Here is a tiny trained network, its code and every weight. The questions are about switching its units off for an input and a class, where a switched-off unit gives its printed mean instead of its output.

import numpy as np


def w(rows, s, z=0):
    codes = np.array(rows[::2]) - 128.0
    scale = np.full(codes.shape[1], s)
    scale[-1] = z or s
    return codes * scale


def norm(h):
    return h / np.sqrt((h * h).mean(-1, keepdims=True) + 1e-5)


def f(y):
    return y / 2 * (1 + np.tanh(0.7978845608 * (y + 0.044715 * y**3)))


def log_softmax(a):
    a = a - a.max(-1, keepdims=True)
    return a - np.log(np.exp(a).sum(-1, keepdims=True))


def net(x, mask):
    res = np.array(x, float).reshape(1, 8) / 4 @ E
    u = 0
    for l in range(2):
        y = f(norm(res) @ A[l][:, :-1].T + A[l][:, -1])
        res = res + np.where(mask[u : u + 15], y, B[l][:, -1]) @ B[l][:, :-1]
        u += 15
    return log_softmax(norm(res)[-1] @ U[:, :-1].T + U[:, -1])


A, B = {}, {}
E = w([
[117,127,138,133,111,127,119,121],'x0',
[97,106,130,144,140,133,126,132],'x1',
[136,132,130,117,134,133,127,135],'x2',
[135,146,252,97,168,81,220,67],'x3',
[129,112,136,111,131,115,118,150],'x4',
[72,144,66,5,126,95,126,78],'x5',
[114,122,102,83,57,172,226,202],'x6',
[137,114,120,122,117,90,126,138],'x7',
],0.0045)
A[0] = w([
[118,171,72,117,135,155,136,178,100],'L0N0',
[152,121,98,120,64,194,105,185,218],'L0N1',
[185,143,134,160,124,162,166,182,139],'L0N2',
[120,100,113,141,153,116,134,159,155],'L0N3',
[130,143,145,154,79,151,214,189,93],'L0N4',
[164,139,192,113,183,96,91,71,181],'L0N5',
[89,175,88,99,176,92,118,121,171],'L0N6',
[103,150,118,101,156,142,109,78,105],'L0N7',
[90,131,86,81,96,151,110,138,195],'L0N8',
[159,123,62,161,156,135,2,102,166],'L0N9',
[122,111,109,126,143,140,51,124,29],'L0N10',
[170,103,134,176,138,126,150,89,212],'L0N11',
[163,121,138,100,133,159,93,111,3],'L0N12',
[149,132,121,167,103,170,72,175,143],'L0N13',
[93,186,150,97,167,84,190,142,88],'L0N14',
],0.0073,0.0011)
B[0] = w([
[87,135,131,150,98,119,155,194,160],'L0N0',
[103,150,90,168,133,62,137,110,206],'L0N1',
[156,79,112,204,125,149,99,108,169],'L0N2',
[172,149,160,178,74,148,118,114,136],'L0N3',
[184,83,108,169,105,146,48,91,191],'L0N4',
[72,142,92,171,163,95,123,176,193],'L0N5',
[47,127,105,100,93,117,139,65,162],'L0N6',
[87,88,133,104,120,60,110,150,151],'L0N7',
[85,169,106,145,134,153,161,134,176],'L0N8',
[196,56,189,39,123,208,174,90,253],'L0N9',
[140,134,172,123,69,145,194,142,166],'L0N10',
[134,167,188,121,154,106,111,142,150],'L0N11',
[146,107,142,131,121,109,130,121,125],'L0N12',
[163,95,153,254,101,69,99,118,192],'L0N13',
[153,62,150,106,108,144,58,90,165],'L0N14',
],0.0054,0.0066)
A[1] = w([
[96,99,144,112,129,168,188,114,96],'L1N0',
[155,161,121,131,85,84,172,122,164],'L1N1',
[134,192,91,120,98,159,150,190,1],'L1N2',
[36,126,103,123,141,82,108,114,94],'L1N3',
[115,98,113,167,110,112,128,126,122],'L1N4',
[255,71,198,188,96,205,126,141,97],'L1N5',
[140,183,155,205,193,94,103,182,162],'L1N6',
[145,150,132,120,109,173,107,109,137],'L1N7',
[134,185,163,190,159,84,119,169,72],'L1N8',
[122,83,160,14,113,180,187,84,162],'L1N9',
[82,158,143,99,119,101,125,124,87],'L1N10',
[109,104,139,103,109,132,120,84,154],'L1N11',
[119,123,29,100,126,111,172,159,63],'L1N12',
[94,200,55,115,118,131,171,153,17],'L1N13',
[206,96,177,154,196,119,124,110,223],'L1N14',
],0.0068,0.0011)
B[1] = w([
[170,89,109,154,96,100,115,114,143],'L1N0',
[122,97,121,165,141,174,120,146,130],'L1N1',
[90,126,177,110,163,146,161,169,129],'L1N2',
[170,123,190,107,159,134,111,106,153],'L1N3',
[145,140,103,90,108,128,133,117,145],'L1N4',
[124,156,152,9,168,96,96,62,255],'L1N5',
[89,114,58,137,69,176,186,146,157],'L1N6',
[118,98,108,128,136,89,149,145,133],'L1N7',
[112,140,44,139,72,156,146,200,142],'L1N8',
[191,119,35,253,93,194,93,184,202],'L1N9',
[150,109,170,120,117,142,124,132,137],'L1N10',
[194,160,140,168,98,99,134,119,153],'L1N11',
[112,164,149,147,163,139,142,146,146],'L1N12',
[117,143,183,133,162,76,155,163,141],'L1N13',
[66,154,166,110,174,93,156,170,191],'L1N14',
],0.0068,0.0091)
U = w([
[175,99,227,55,187,45,87,18,4],'0',
[217,82,2,175,9,169,115,122,126],'1',
[34,172,145,146,161,103,253,220,195],'2',
],0.0068,0.00016)

Each question gives the input, the list of numbers given to net, and the class t.
The units are the neurons (one row each of A and B). Each row of codes is followed by its name. A weight is (code - 128) times the scale printed after its matrix; where a second scale follows, it is the last column's (A, B and U).
mask holds one flag per neuron, layer by layer. A switched-off neuron (its flag False) gives its mean, the last column of its row in B, instead of its output. The means were averaged over made-up inputs and are rounded, as every weight is.
A unit's drop is (log p(t) with every unit on - log p(t) with that unit switched off) / (log p(t) with every unit on - log p(t) with every unit switched off).
The circuit of an input: a set's keep is (log p(t) with only the set's units on - log p(t) with every unit switched off) / (log p(t) with every unit on - log p(t) with every unit switched off). Starting from the 12 units with the biggest drops (on a tie, the unit counted first), units are removed one at a time, each time the one whose removal leaves the highest keep (on an exact tie, the one counted first), for as long as the keep stays at least 0.8.
units of the circuit, in order: the units of the circuit, biggest drop first
k most important neurons: the k neurons with the biggest drops, biggest first
top k neurons in layer l: the k neurons of layer l with the biggest drops, biggest first
drop when u is switched off: that unit's drop, to one decimal
input [4,2,4,4,-7,8,1,-5], class 1: 4 most important neurons	L1N9, L1N5, L0N14, L0N1
input [5,2,6,0,-5,8,-5,8], class 1: units of the circuit, in order	L1N5
input [3,5,3,-5,1,-5,-1,-6], class 0: 3 most important neurons	L0N9, L1N5, L1N9
input [2,-2,6,1,-2,3,1,4], class 1: top 2 neurons in layer 1	L1N9, L1N5
input [-5,1,-4,-8,-3,-5,-3,-8], class 0: units of the circuit, in order	L0N9, L1N5
input [5,4,-6,-1,-5,1,3,-5], class 2: units of the circuit, in order	L0N9, L1N9
input [-4,6,-7,2,5,0,-4,2], class 2: top 2 neurons in layer 1	L1N5, L1N6
input [2,-8,-8,-4,-6,-8,-1,-4], class 0: top 2 neurons in layer 0	L0N9, L0N5
input [8,7,1,-6,7,0,-6,2], class 0: 2 most important neurons	L1N5, L0N13
input [-2,-2,7,-1,7,1,-6,8], class 1: top 3 neurons in layer 0	L0N9, L0N13, L0N6
input [-8,2,8,3,-2,-7,3,5], class 0: 2 most important neurons	L1N5, L0N4
input [-6,-6,-2,1,6,-7,7,2], class 0: 3 most important neurons	L1N5, L1N9, L0N5
input [5,2,-5,-1,3,1,5,7], class 2: top 3 neurons in layer 0	L0N9, L0N13, L0N8
input [-2,2,-2,2,2,-5,-1,7], class 2: 2 most important neurons	L0N9, L1N14
input [-8,-1,6,-3,-8,-4,-5,2], class 0: most important neuron	L0N9
input [-2,7,3,2,-4,-7,3,-3], class 0: 3 most important neurons	L1N5, L1N9, L0N4
input [7,8,8,-1,1,2,1,-2], class 2: 3 most important neurons	L0N9, L1N5, L0N8
input [3,-1,-5,-5,-7,0,-4,2], class 0: 2 most important neurons	L1N5, L0N13
input [2,3,2,1,-6,-4,-6,0], class 2: top 3 neurons in layer 1	L1N6, L1N8, L1N14
input [1,-4,1,0,2,3,-8,4], class 1: 3 most important neurons	L0N9, L1N9, L1N5
input [-1,-5,-5,-8,8,7,2,-7], class 2: top neuron in layer 1	L1N13
input [-5,4,1,-5,-3,8,-7,-7], class 1: 2 most important neurons	L0N9, L1N9
input [5,-8,5,7,4,2,7,1], class 1: drop when L1N9 is switched off	0.5
input [0,0,6,-3,1,6,-4,6], class 1: drop when L1N9 is switched off	0.1
input [-3,-6,-1,4,2,-7,-3,-2], class 2: drop when L0N9 is switched off	0.2
